Below are the code and all the weights of a small trained network. Each question names an input and a target symbol and asks about switching units off, where a switched-off unit gives its printed mean instead of its output.

import numpy as np


def w(rows, s, z=0):
    codes = np.array(rows[::2]) - 128.0
    scale = np.full(codes.shape[1], s)
    scale[-1] = z or s
    return codes * scale


def f(y):
    return y / 2 * (1 + np.tanh(0.7978845608 * (y + 0.044715 * y**3)))


def softmax(a):
    e = np.exp(a - a.max(-1, keepdims=True))
    return e / e.sum(-1, keepdims=True)


def log_softmax(a):
    a = a - a.max(-1, keepdims=True)
    return a - np.log(np.exp(a).sum(-1, keepdims=True))


def net(x, mask):
    ids = ['ΓΔΘΞΠΣΦΨβζηλ'.index(c) for c in x.split()]
    T = len(ids)
    res = E[ids] + P[:T]
    u = 0
    for l in range(2):
        q, k, v = (res @ M[l].T for M in (Q, K, V))
        z = softmax(np.where(np.tri(T) > 0, q @ k.T / 4**0.5, -1e9)) @ v
        res = res + np.where(mask[u], z, O[l][:, -1]) @ O[l][:, :-1]
        u += 1
        y = f(res @ A[l][:, :-1].T + A[l][:, -1])
        res = res + np.where(mask[u : u + 12], y, B[l][:, -1]) @ B[l][:, :-1]
        u += 12
    return log_softmax(res[-1] @ U[:, :-1].T + U[:, -1])


Q, K, V, O, A, B = {}, {}, {}, {}, {}, {}
E = w([
[121,191,106,137,102,118,199,105],'Γ',
[80,135,135,89,109,111,96,68],'Δ',
[86,115,125,138,77,74,118,100],'Θ',
[121,121,155,213,71,102,177,122],'Ξ',
[156,140,159,62,125,116,30,83],'Π',
[121,138,171,168,148,137,176,90],'Σ',
[121,88,192,142,81,90,51,76],'Φ',
[194,120,171,158,51,66,63,129],'Ψ',
[189,174,101,120,149,75,154,148],'β',
[142,147,169,119,211,145,160,75],'ζ',
[252,188,172,101,185,170,173,128],'η',
[129,195,98,35,157,86,162,70],'λ',
],0.02)
P = w([
[77,100,128,95,116,204,134,225],'0',
[142,44,59,97,50,238,144,141],'1',
[108,161,99,194,94,199,35,148],'2',
[118,141,162,47,104,143,152,189],'3',
[188,77,70,87,50,177,150,94],'4',
[105,164,119,217,130,135,51,119],'5',
[140,156,183,42,120,69,171,152],'6',
[220,86,91,86,74,120,165,61],'7',
[110,183,132,221,150,70,61,91],'8',
[159,162,213,49,149,2,189,118],'9',
[254,91,113,80,102,65,183,29],'10',
[112,183,156,225,170,25,92,59],'11',
],0.012)
Q[0] = w([
[83,113,252,160,134,179,176,121],'L0H1',
[179,108,91,204,74,43,142,236],'L0H1',
[110,178,85,146,135,154,239,121],'L0H1',
[78,174,134,165,67,92,110,54],'L0H1',
],0.014)
K[0] = w([
[129,111,223,186,115,173,173,99],'L0H1',
[189,106,95,197,66,57,148,247],'L0H1',
[120,231,114,177,144,190,254,91],'L0H1',
[32,103,114,147,92,81,150,66],'L0H1',
],0.012)
V[0] = w([
[23,48,160,134,104,102,96,239],'L0H1',
[4,113,234,175,131,219,172,170],'L0H1',
[137,126,150,150,116,136,157,56],'L0H1',
[140,166,153,126,120,172,152,61],'L0H1',
],0.0041)
O[0] = w([
[216,209,148,115,54,182,197,118,3],'L0H1',
[153,218,68,34,67,76,9,123,16],'L0H1',
[162,64,159,107,226,172,179,138,186],'L0H1',
[255,60,99,133,4,50,93,201,188],'L0H1',
],0.0065,0.0035)
A[0] = w([
[112,137,159,82,99,68,116,142,222],'L0N1',
[2,164,149,194,122,98,92,121,138],'L0N2',
[137,109,127,137,115,145,141,55,129],'L0N3',
[140,161,155,118,146,133,88,102,215],'L0N4',
[108,133,83,184,143,186,109,114,204],'L0N5',
[159,193,131,112,202,179,124,127,53],'L0N6',
[234,146,113,114,114,132,128,82,150],'L0N7',
[81,175,135,212,138,109,92,87,108],'L0N8',
[138,106,141,81,145,94,95,169,165],'L0N9',
[128,49,177,65,127,125,126,97,131],'L0N10',
[49,7,110,145,141,171,137,156,169],'L0N11',
[125,89,204,110,88,92,150,189,254],'L0N12',
],0.0098,0.0074)
B[0] = w([
[214,176,154,159,157,126,233,152,227],'L0N1',
[166,202,162,138,22,33,105,141,179],'L0N2',
[108,37,159,72,116,43,192,175,168],'L0N3',
[170,138,129,71,148,43,149,173,192],'L0N4',
[220,205,68,67,123,101,31,175,155],'L0N5',
[103,140,182,225,180,129,145,206,128],'L0N6',
[58,71,100,193,113,11,101,126,188],'L0N7',
[179,172,47,126,147,65,70,73,175],'L0N8',
[61,203,145,152,141,219,241,82,159],'L0N9',
[159,140,113,143,52,68,165,167,198],'L0N10',
[254,47,85,154,127,218,161,68,147],'L0N11',
[133,205,112,139,156,166,215,138,254],'L0N12',
],0.0068,0.0094)
Q[1] = w([
[221,254,120,108,182,119,175,103],'L1H1',
[106,114,162,107,130,197,194,126],'L1H1',
[184,81,73,107,117,77,195,165],'L1H1',
[54,21,162,101,197,246,136,181],'L1H1',
],0.0099)
K[1] = w([
[119,169,130,159,207,46,106,59],'L1H1',
[51,174,140,170,75,156,2,187],'L1H1',
[80,82,121,152,144,112,137,83],'L1H1',
[131,125,111,67,67,225,72,176],'L1H1',
],0.0099)
V[1] = w([
[162,129,252,149,72,128,124,99],'L1H1',
[102,136,132,41,153,126,147,82],'L1H1',
[107,156,87,177,129,130,166,142],'L1H1',
[110,144,113,106,65,122,134,102],'L1H1',
],0.015)
O[1] = w([
[123,106,194,68,55,196,38,136,199],'L1H1',
[144,125,177,131,148,155,187,74,85],'L1H1',
[57,104,27,142,130,92,132,161,253],'L1H1',
[40,78,169,137,7,103,178,56,182],'L1H1',
],0.013,0.0062)
A[1] = w([
[207,115,107,110,149,42,93,102,126],'L1N1',
[127,114,149,100,116,181,163,237,107],'L1N2',
[91,78,117,145,86,108,65,91,199],'L1N3',
[136,91,87,142,106,154,201,118,101],'L1N4',
[124,223,143,151,124,113,125,118,254],'L1N5',
[179,74,96,162,120,186,133,134,139],'L1N6',
[73,199,160,110,136,127,177,104,170],'L1N7',
[62,69,163,138,108,115,208,158,147],'L1N8',
[78,177,97,126,134,69,102,183,64],'L1N9',
[91,186,194,138,149,186,153,60,79],'L1N10',
[135,252,210,99,121,251,111,135,67],'L1N11',
[222,186,109,146,176,134,141,95,96],'L1N12',
],0.011,0.0072)
B[1] = w([
[119,118,114,100,82,180,137,138,230],'L1N1',
[113,121,79,63,133,102,144,94,168],'L1N2',
[171,166,151,137,163,104,172,104,218],'L1N3',
[167,124,162,101,132,77,93,190,210],'L1N4',
[105,152,115,63,248,144,116,152,228],'L1N5',
[146,178,151,51,205,118,100,124,149],'L1N6',
[107,113,162,225,138,148,91,137,210],'L1N7',
[128,134,60,125,126,174,85,123,250],'L1N8',
[165,70,200,168,87,127,172,142,214],'L1N9',
[235,144,153,147,86,173,173,89,154],'L1N10',
[107,86,183,108,158,96,104,108,167],'L1N11',
[100,106,78,176,100,94,78,84,230],'L1N12',
],0.012,0.02)
U = w([
[89,70,170,176,121,175,26,210,89],'Γ',
[172,108,189,195,91,163,104,148,71],'Δ',
[89,171,95,126,100,207,20,106,136],'Θ',
[138,4,90,188,43,115,210,57,131],'Ξ',
[138,78,177,140,186,150,217,110,128],'Π',
[76,188,161,93,185,206,154,174,255],'Σ',
[104,78,178,151,123,89,67,98,31],'Φ',
[48,97,162,95,139,85,200,144,124],'Ψ',
[123,102,177,161,162,83,254,149,85],'β',
[57,111,120,161,156,73,151,34,139],'ζ',
[219,163,87,64,185,167,203,128,173],'η',
[176,166,135,187,154,168,161,124,96],'λ',
],0.0068,0.007)

Each question gives the input, a string of symbols that net reads in full, and the target symbol t.
The units are the heads (4 rows each of Q, K, V and O) and the neurons (one row each of A and B). Each row of codes is followed by its name. A weight is (code - 128) times the scale printed after its matrix; where a second scale follows, it is the last column's (O, A, B and U).
mask holds one flag per unit, layer by layer, with each layer's heads first. A switched-off unit (its flag False) gives its mean, the last column of its rows in O or B, instead of its output. The means were averaged over made-up inputs and are rounded, as every weight is.
A unit's drop is (log p(t) with every unit on - log p(t) with that unit switched off) / (log p(t) with every unit on - log p(t) with every unit switched off).
The circuit of an input: a set's keep is (log p(t) with only the set's units on - log p(t) with every unit switched off) / (log p(t) with every unit on - log p(t) with every unit switched off). Starting from the 12 units with the biggest drops (on a tie, the unit counted first), units are removed one at a time, each time the one whose removal leaves the highest keep (on an exact tie, the one counted first), for as long as the keep stays at least 0.8.
circuit, biggest first: the units of the circuit, biggest drop first
most important unit: the unit with the biggest drop
top k neurons: the k neurons with the biggest drops, biggest first
top k neurons in layer l: the k neurons of layer l with the biggest drops, biggest first
input ζ Δ ζ, target Θ: most important unit : L1N12
input λ λ Φ, target ζ: top 2 neurons : [L1N5; L1N12]
input Π Π Φ, target Φ: circuit, biggest first : [L1H1; L1N11; L0N2; L1N3]
input Γ Φ Ξ λ Π Σ λ Δ Ξ, target ζ: top 2 neurons : [L1N5; L1N12]
input ζ Φ Γ, target Θ: circuit, biggest first : [L1H1; L1N12; L1N3; L0N5]
input Γ Γ λ η Δ, target η: circuit, biggest first : [L1N12; L1N7]
input Γ Ψ Γ λ Π Σ Ξ Δ Γ, target β: circuit, biggest first : [L1N9; L1H1; L1N12; L1N5]
input Σ β ζ λ Δ Ξ Γ Θ, target η: circuit, biggest first : [L1N12; L1N7]
input Δ β Σ β ζ λ η Π, target η: top 4 neurons in layer 1 : [L1N12; L1N7; L1N6; L1N9]
input Δ Φ Γ λ λ ζ β β Ξ, target Ξ: circuit, biggest first : [L1N9; L1H1; L0N8]
input λ Π λ, target ζ: circuit, biggest first : [L1H1; L1N12]
input Π λ Φ Π Ξ Φ Γ Φ Θ, target Φ: top 2 neurons : [L0N7; L0N3]
input Φ β Γ Σ Ξ, target η: circuit, biggest first : [L0N11; L1N6]
input Ξ λ Π, target ζ: circuit, biggest first : [L1H1]
input λ Ξ Ψ λ λ Φ, target ζ: circuit, biggest first : [L1H1; L1N9]
input Φ Π Θ λ Ξ Ξ Ξ Ξ Δ, target β: circuit, biggest first : [L1N8; L0N2; L1N12]
input Φ Σ Ψ Ξ λ Ξ λ η Ξ Δ Δ Σ, target η: circuit, biggest first : [L0N8; L1N7; L1H1]
input η λ ζ, target ζ: top 4 neurons : [L0N1; L1N12; L0N12; L1N8]
input λ Ξ Φ β Δ β Δ Ψ ζ, target Θ: top 2 neurons : [L1N12; L0N8]
input λ Φ λ ζ Γ β Θ β Σ, target Ξ: top 2 neurons : [L1N9; L1N12]
input Ξ Δ Ξ Σ Ψ λ λ λ λ Ξ Ψ Γ, target Δ: top neuron in layer 0 : [L0N7]
input λ Δ λ Ξ Φ Σ ζ λ Ψ, target ζ: top 2 neurons in layer 0 : [L0N7; L0N8]
input Ξ λ Γ λ λ Γ Ξ Φ, target η: top 2 neurons : [L1N3; L0N11]
